Below are the code and all the weights of a small trained network. Each question names an input and a target symbol and asks about switching units off, where a switched-off unit gives its printed mean instead of its output.

import numpy as np


def w(rows, s, z=0):
    codes = np.array(rows[::2]) - 128.0
    scale = np.full(codes.shape[1], s)
    scale[-1] = z or s
    return codes * scale


def norm(h):
    return h / np.sqrt((h * h).mean(-1, keepdims=True) + 1e-5)


def f(y):
    return y / 2 * (1 + np.tanh(0.7978845608 * (y + 0.044715 * y**3)))


def softmax(a):
    e = np.exp(a - a.max(-1, keepdims=True))
    return e / e.sum(-1, keepdims=True)


def log_softmax(a):
    a = a - a.max(-1, keepdims=True)
    return a - np.log(np.exp(a).sum(-1, keepdims=True))


def net(x, mask):
    ids = ['αβγζηθμψω'.index(c) for c in x.split()]
    T = len(ids)
    res = E[ids] + P[:T]
    u = 0
    for l in range(2):
        r = norm(res)
        for j in range(2):
            rows = slice(4 * j, 4 * j + 4)
            q, k, v = (r @ M[l][rows].T for M in (Q, K, V))
            z = softmax(np.where(np.tri(T) > 0, q @ k.T / 4**0.5, -1e9)) @ v
            o = O[l][rows]
            res = res + np.where(mask[u + j], z, o[:, -1]) @ o[:, :-1]
        u += 2
        y = f(norm(res) @ A[l][:, :-1].T + A[l][:, -1])
        res = res + np.where(mask[u : u + 16], y, B[l][:, -1]) @ B[l][:, :-1]
        u += 16
    return log_softmax(norm(res)[-1] @ U[:, :-1].T + U[:, -1])


Q, K, V, O, A, B = {}, {}, {}, {}, {}, {}
E = w([
[132,146,208,119],'α',
[148,159,120,254],'β',
[92,183,244,65],'γ',
[68,117,139,120],'ζ',
[166,166,188,125],'η',
[63,122,132,121],'θ',
[138,37,58,175],'μ',
[138,59,83,160],'ψ',
[83,223,56,86],'ω',
],0.0055)
P = w([
[9,237,26,42],'0',
[28,222,35,51],'1',
[52,201,48,82],'2',
[73,179,67,104],'3',
[86,164,90,117],'4',
[97,148,110,126],'5',
[109,131,141,136],'6',
[128,108,160,146],'7',
[148,92,193,159],'8',
[169,65,212,154],'9',
[143,55,252,197],'10',
],0.0026)
Q[0] = w([
[147,51,157,125],'0.h1',
[53,178,210,144],'0.h1',
[73,164,183,105],'0.h1',
[156,77,82,97],'0.h1',
[202,132,106,2],'0.h2',
[26,98,162,230],'0.h2',
[228,152,89,90],'0.h2',
[182,143,179,160],'0.h2',
],0.0062)
K[0] = w([
[150,175,174,148],'0.h1',
[218,36,154,99],'0.h1',
[209,66,141,80],'0.h1',
[127,199,91,145],'0.h1',
[9,254,60,151],'0.h2',
[242,45,197,91],'0.h2',
[46,163,79,202],'0.h2',
[101,47,102,140],'0.h2',
],0.0064)
V[0] = w([
[122,153,142,118],'0.h1',
[176,147,149,183],'0.h1',
[159,141,89,80],'0.h1',
[225,87,121,126],'0.h1',
[19,163,101,253],'0.h2',
[23,170,119,123],'0.h2',
[138,145,152,178],'0.h2',
[43,93,156,149],'0.h2',
],0.004)
O[0] = w([
[86,140,141,130,143],'0.h1',
[118,135,91,85,99],'0.h1',
[121,148,124,152,121],'0.h1',
[198,187,78,100,22],'0.h1',
[1,135,154,125,253],'0.h2',
[74,106,217,156,227],'0.h2',
[129,109,137,85,131],'0.h2',
[101,121,136,124,163],'0.h2',
],0.0045,0.003)
A[0] = w([
[138,163,148,73,121],'0.n1',
[113,254,84,113,152],'0.n2',
[249,56,74,111,42],'0.n3',
[109,116,156,151,6],'0.n4',
[95,145,81,85,85],'0.n5',
[133,166,122,121,146],'0.n6',
[157,144,49,159,212],'0.n7',
[116,121,117,170,83],'0.n8',
[102,105,156,77,45],'0.n9',
[117,94,154,151,21],'0.n10',
[140,227,147,117,114],'0.n11',
[6,137,56,181,121],'0.n12',
[111,128,134,128,68],'0.n13',
[109,220,63,145,201],'0.n14',
[129,152,108,116,166],'0.n15',
[35,102,205,143,79],'0.n16',
],0.0033,0.0015)
B[0] = w([
[88,192,108,165,114],'0.n1',
[64,171,26,74,134],'0.n2',
[153,83,160,76,74],'0.n3',
[167,111,138,136,126],'0.n4',
[101,85,134,138,114],'0.n5',
[103,138,107,132,124],'0.n6',
[79,191,64,91,119],'0.n7',
[137,122,99,107,136],'0.n8',
[177,157,184,130,123],'0.n9',
[160,102,152,128,126],'0.n10',
[68,173,91,120,124],'0.n11',
[48,3,127,52,245],'0.n12',
[152,115,142,132,126],'0.n13',
[39,166,5,52,149],'0.n14',
[107,132,110,125,126],'0.n15',
[191,91,230,74,253],'0.n16',
],0.002,0.0026)
Q[1] = w([
[135,161,91,104],'1.h1',
[222,133,49,52],'1.h1',
[205,173,94,49],'1.h1',
[236,190,105,165],'1.h1',
[13,79,221,129],'1.h2',
[10,115,233,204],'1.h2',
[108,201,97,3],'1.h2',
[144,76,77,65],'1.h2',
],0.0061)
K[1] = w([
[65,110,122,116],'1.h1',
[25,139,161,90],'1.h1',
[2,97,158,73],'1.h1',
[161,120,108,21],'1.h1',
[231,87,139,190],'1.h2',
[200,64,174,160],'1.h2',
[10,142,62,180],'1.h2',
[125,211,110,146],'1.h2',
],0.007)
V[1] = w([
[188,140,131,198],'1.h1',
[131,116,122,138],'1.h1',
[161,183,60,141],'1.h1',
[63,107,157,114],'1.h1',
[169,18,123,92],'1.h2',
[148,113,147,82],'1.h2',
[139,63,128,2],'1.h2',
[66,151,124,20],'1.h2',
],0.0057)
O[1] = w([
[4,194,95,206,62],'1.h1',
[124,136,136,116,127],'1.h1',
[86,133,209,158,31],'1.h1',
[199,127,87,105,254],'1.h1',
[91,48,113,58,89],'1.h2',
[113,108,110,133,98],'1.h2',
[122,14,155,106,92],'1.h2',
[230,74,193,190,180],'1.h2',
],0.0044,0.0043)
A[1] = w([
[141,142,115,174,73],'1.n1',
[117,121,2,169,55],'1.n2',
[120,116,107,74,70],'1.n3',
[129,74,136,132,121],'1.n4',
[148,165,104,154,75],'1.n5',
[49,112,52,135,3],'1.n6',
[126,99,173,170,92],'1.n7',
[92,178,72,47,42],'1.n8',
[213,159,42,138,174],'1.n9',
[116,110,170,95,159],'1.n10',
[169,160,172,90,120],'1.n11',
[90,130,151,91,171],'1.n12',
[173,157,160,107,143],'1.n13',
[115,137,105,191,126],'1.n14',
[164,74,58,123,100],'1.n15',
[134,130,128,158,74],'1.n16',
],0.0076,0.0017)
B[1] = w([
[120,77,139,44,133],'1.n1',
[101,146,58,52,207],'1.n2',
[131,109,127,78,123],'1.n3',
[168,225,98,167,225],'1.n4',
[165,127,110,77,116],'1.n5',
[68,153,48,184,156],'1.n6',
[183,115,136,207,225],'1.n7',
[160,52,253,108,127],'1.n8',
[223,168,90,42,136],'1.n9',
[145,139,37,136,249],'1.n10',
[87,104,41,135,212],'1.n11',
[179,115,47,146,203],'1.n12',
[97,110,23,139,189],'1.n13',
[135,54,116,74,194],'1.n14',
[110,235,149,164,200],'1.n15',
[138,68,165,123,120],'1.n16',
],0.0033,0.0016)
U = w([
[125,91,17,71,54],'α',
[175,112,72,125,132],'β',
[110,55,202,145,79],'γ',
[99,54,184,147,73],'ζ',
[242,255,94,122,82],'η',
[101,147,92,62,174],'θ',
[29,243,91,203,252],'μ',
[207,146,167,141,87],'ψ',
[156,165,206,111,224],'ω',
],0.0078,0.0022)

Each question gives the input, a string of symbols that net reads in full, and the target symbol t.
The units are the heads (4 rows each of Q, K, V and O) and the neurons (one row each of A and B). Each row of codes is followed by its name. A weight is (code - 128) times the scale printed after its matrix; where a second scale follows, it is the last column's (O, A, B and U).
mask holds one flag per unit, layer by layer, with each layer's heads first. A switched-off unit (its flag False) gives its mean, the last column of its rows in O or B, instead of its output. The means were averaged over made-up inputs and are rounded, as every weight is.
A unit's drop is (log p(t) with every unit on - log p(t) with that unit switched off) / (log p(t) with every unit on - log p(t) with every unit switched off).
The circuit of an input: a set's keep is (log p(t) with only the set's units on - log p(t) with every unit switched off) / (log p(t) with every unit on - log p(t) with every unit switched off). Starting from the 12 units with the biggest drops (on a tie, the unit counted first), units are removed one at a time, each time the one whose removal leaves the highest keep (on an exact tie, the one counted first), for as long as the keep stays at least 0.8.
circuit, biggest first: the units of the circuit, biggest drop first
most important unit: the unit with the biggest drop
top k neurons: the k neurons with the biggest drops, biggest first
top k neurons in layer l: the k neurons of layer l with the biggest drops, biggest first
which heads matter: for each layer, one digit per head in row order, 1 if its drop is at least 0.15 and else 0, layers parted by /
input ψ β ψ ψ α θ β ψ μ β ζ, target μ: circuit, biggest first	(1.h1 1.h2)
input θ ψ ψ η θ, target η: which heads matter	11 / 10
input η η β α θ β β ω β η, target μ: circuit, biggest first	(1.h2 1.h1)
input ψ μ ψ β β β θ, target μ: circuit, biggest first	(1.h2)
input θ γ ψ β β η η μ, target η: circuit, biggest first	(0.h2 1.n15 1.n9 1.n4)
input ψ α μ ω θ η ψ η β, target η: circuit, biggest first	(0.h2 1.n9)
input γ η β γ ω ψ ψ η ω η ψ, target η: which heads matter	01 / 01
input γ μ μ ψ ω η η η, target η: which heads matter	11 / 00
input θ ψ α μ α, target α: top 3 neurons	(1.n11 1.n13 1.n15)
input η ψ θ ω β γ, target μ: circuit, biggest first	(1.n11 1.h2)
input ψ μ ω β α β η μ ω ψ θ, target α: circuit, biggest first	(1.h2 0.h2)
input β β ω ω β β α β α, target μ: top 2 neurons	(1.n11 1.n13)
input β γ β ψ β, target α: top 2 neurons in layer 0	(0.n12 0.n14)
input β μ ψ η μ β η η ψ, target η: which heads matter	01 / 00
input μ α ψ η β γ α β θ β β, target μ: circuit, biggest first	(1.h2)
input γ μ ψ η α α γ μ β β β, target μ: circuit, biggest first	(1.h1 1.h2)
input μ γ μ β β μ, target μ: which heads matter	00 / 10
input γ ψ η ψ β β η, target μ: top 2 neurons in layer 1	(1.n11 1.n13)
input η β ψ ζ α β ψ, target μ: top 3 neurons	(1.n15 1.n4 1.n8)
input β β β ω β η β β μ, target μ: most important unit	1.h1
input θ ω α β η ψ β β ψ ζ, target α: top 2 neurons in layer 1	(1.n12 1.n10)
input β μ θ θ, target ζ: which heads matter	00 / 01
input β θ θ β α β β ψ θ, target α: top 2 neurons	(1.n10 1.n12)
input ζ μ β ψ α η ζ μ η β γ, target μ: top 2 neurons	(0.n12 1.n11)
input β β ω ψ β, target α: top 2 neurons	(1.n14 0.n12)
input α ω ψ θ ψ β ω ψ β η ζ, target η: top 2 neurons	(1.n4 0.n12)
input ζ η ζ ω ω μ ψ α, target α: which heads matter	10 / 01
